Below is a small trained network, with its code and all its weights. Each question gives an input and a class and asks what happens when units are switched off, that is, made to give their printed mean instead of their output.

import numpy as np


def w(rows, s, z=0):
    codes = np.array(rows[::2]) - 128.0
    scale = np.full(codes.shape[1], s)
    scale[-1] = z or s
    return codes * scale


def f(y):
    return np.maximum(y, 0)


def log_softmax(a):
    a = a - a.max(-1, keepdims=True)
    return a - np.log(np.exp(a).sum(-1, keepdims=True))


def net(x, mask):
    res = np.array(x, float).reshape(1, 3) / 4 @ E
    y = f(res @ A[0][:, :-1].T + A[0][:, -1])
    res = res + np.where(mask, y, B[0][:, -1]) @ B[0][:, :-1]
    return log_softmax(res[-1] @ U[:, :-1].T + U[:, -1])


A, B = {}, {}
E = w([
[100,149,222,188,255,53,203,150,69],'x0',
[184,40,150,51,173,110,75,58,20],'x1',
[158,79,98,218,62,205,193,182,5],'x2',
],0.0089)
A[0] = w([
[88,157,182,153,192,90,178,160,89,43],'neuron 0',
[186,36,160,64,161,119,81,74,56,88],'neuron 1',
[110,183,109,194,109,113,145,156,197,94],'neuron 2',
[154,101,69,117,67,179,49,125,171,61],'neuron 3',
[177,103,147,98,152,140,85,98,85,220],'neuron 4',
[186,60,139,67,181,112,81,68,63,40],'neuron 5',
[110,165,136,141,105,157,162,141,223,144],'neuron 6',
[127,158,193,166,187,72,153,155,100,64],'neuron 7',
[82,209,160,71,168,83,99,89,203,74],'neuron 8',
[146,71,120,209,85,168,177,201,51,109],'neuron 9',
[121,155,135,115,97,93,140,130,121,247],'neuron 10',
[117,149,154,83,136,113,107,141,153,235],'neuron 11',
[95,213,121,194,97,107,137,180,186,62],'neuron 12',
[130,137,172,154,168,116,134,143,120,235],'neuron 13',
[88,146,209,188,245,53,165,139,112,115],'neuron 14',
[168,105,106,198,69,208,169,176,25,57],'neuron 15',
[150,132,99,64,69,176,72,105,177,96],'neuron 16',
[94,153,103,58,134,109,80,92,191,73],'neuron 17',
[143,86,135,76,124,140,112,72,86,170],'neuron 18',
[131,125,73,118,91,171,74,105,122,52],'neuron 19',
[115,171,101,97,60,172,80,137,168,122],'neuron 20',
[70,180,128,177,108,118,125,171,154,207],'neuron 21',
[157,97,100,105,96,141,100,146,167,228],'neuron 22',
[71,174,114,177,110,131,194,200,215,108],'neuron 23',
[49,182,163,89,185,87,77,102,177,70],'neuron 24',
[124,151,162,93,164,75,53,61,190,67],'neuron 25',
[63,192,88,159,122,178,158,149,169,59],'neuron 26',
],0.012,0.013)
B[0] = w([
[101,9,212,119,42,126,34,79,43,187],'neuron 0',
[166,121,93,61,170,46,195,119,55,211],'neuron 1',
[157,121,114,75,161,74,172,121,74,192],'neuron 2',
[116,46,223,124,47,154,64,106,53,186],'neuron 3',
[96,168,41,60,170,99,171,163,127,215],'neuron 4',
[186,122,79,52,189,12,206,122,38,191],'neuron 5',
[110,146,76,81,164,87,191,139,72,205],'neuron 6',
[104,46,190,105,44,155,85,99,68,189],'neuron 7',
[216,122,115,219,120,173,189,48,140,210],'neuron 8',
[180,111,86,181,125,208,186,50,197,224],'neuron 9',
[33,197,26,83,124,186,95,181,216,216],'neuron 10',
[89,201,61,185,145,185,148,107,227,215],'neuron 11',
[194,111,137,87,150,77,189,132,45,193],'neuron 12',
[16,140,100,106,80,179,112,187,137,221],'neuron 13',
[70,51,180,99,42,164,58,137,90,249],'neuron 14',
[204,144,124,247,145,190,185,23,184,216],'neuron 15',
[77,70,187,112,59,158,71,128,66,195],'neuron 16',
[209,78,133,211,118,170,152,50,136,184],'neuron 17',
[103,165,99,88,164,68,165,141,130,194],'neuron 18',
[130,21,226,112,58,127,70,95,39,156],'neuron 19',
[79,86,173,89,58,139,96,142,85,196],'neuron 20',
[113,175,67,54,183,82,174,162,126,223],'neuron 21',
[44,134,127,97,74,165,87,164,140,214],'neuron 22',
[152,118,98,62,171,49,186,141,73,224],'neuron 23',
[192,109,118,205,123,179,168,53,127,200],'neuron 24',
[212,91,107,195,141,174,176,57,150,196],'neuron 25',
[188,114,96,92,157,46,196,104,70,177],'neuron 26',
],0.011,0.018)
U = w([
[163,132,110,62,189,30,172,132,86,66],'0',
[79,69,200,112,54,156,84,123,91,95],'1',
[214,125,120,237,148,191,171,82,173,81],'2',
[42,198,75,89,136,165,124,176,192,221],'3',
[225,248,240,48,233,219,14,233,232,6],'4',
[234,230,240,239,231,210,24,230,244,6],'5',
[122,223,184,235,232,29,23,248,238,6],'6',
],0.018,0.016)

Each question gives the input, the list of numbers given to net, and the class t.
The units are the neurons (one row each of A and B). Each row of codes is followed by its name. A weight is (code - 128) times the scale printed after its matrix; where a second scale follows, it is the last column's (A, B and U).
mask holds one flag per neuron, in row order. A switched-off neuron (its flag False) gives its mean, the last column of its row in B, instead of its output. The means were averaged over made-up inputs and are rounded, as every weight is.
A unit's drop is (log p(t) with every unit on - log p(t) with that unit switched off) / (log p(t) with every unit on - log p(t) with every unit switched off).
k most important neurons: the k neurons with the biggest drops, biggest first
drop when u is switched off: that unit's drop, to one decimal
input [-4,7,8], class 2: most important neuron -> (neuron 15)
input [4,1,-4], class 1: 2 most important neurons -> (neuron 14; neuron 15)
input [7,3,8], class 2: 2 most important neurons -> (neuron 15; neuron 9)
input [2,3,3], class 3: 2 most important neurons -> (neuron 23; neuron 12)
input [-4,-3,5], class 2: 2 most important neurons -> (neuron 15; neuron 14)
input [5,-4,4], class 1: 2 most important neurons -> (neuron 14; neuron 0)
input [-2,1,-4], class 2: 2 most important neurons -> (neuron 17; neuron 25)
input [-8,-8,-6], class 0: 3 most important neurons -> (neuron 6; neuron 23; neuron 26)
input [6,-2,8], class 2: 2 most important neurons -> (neuron 15; neuron 9)
input [-7,1,8], class 2: 4 most important neurons -> (neuron 15; neuron 9; neuron 14; neuron 0)
input [-7,-8,7], class 0: 2 most important neurons -> (neuron 23; neuron 26)
input [-2,3,1], class 3: 2 most important neurons -> (neuron 23; neuron 12)
input [8,3,-3], class 1: drop when neuron 2 is switched off -> 0.0
input [-4,1,0], class 1: drop when neuron 3 is switched off -> 0.1
input [6,-1,-8], class 2: drop when neuron 8 is switched off -> 0.5
input [-8,2,-7], class 1: most important neuron -> (neuron 16)
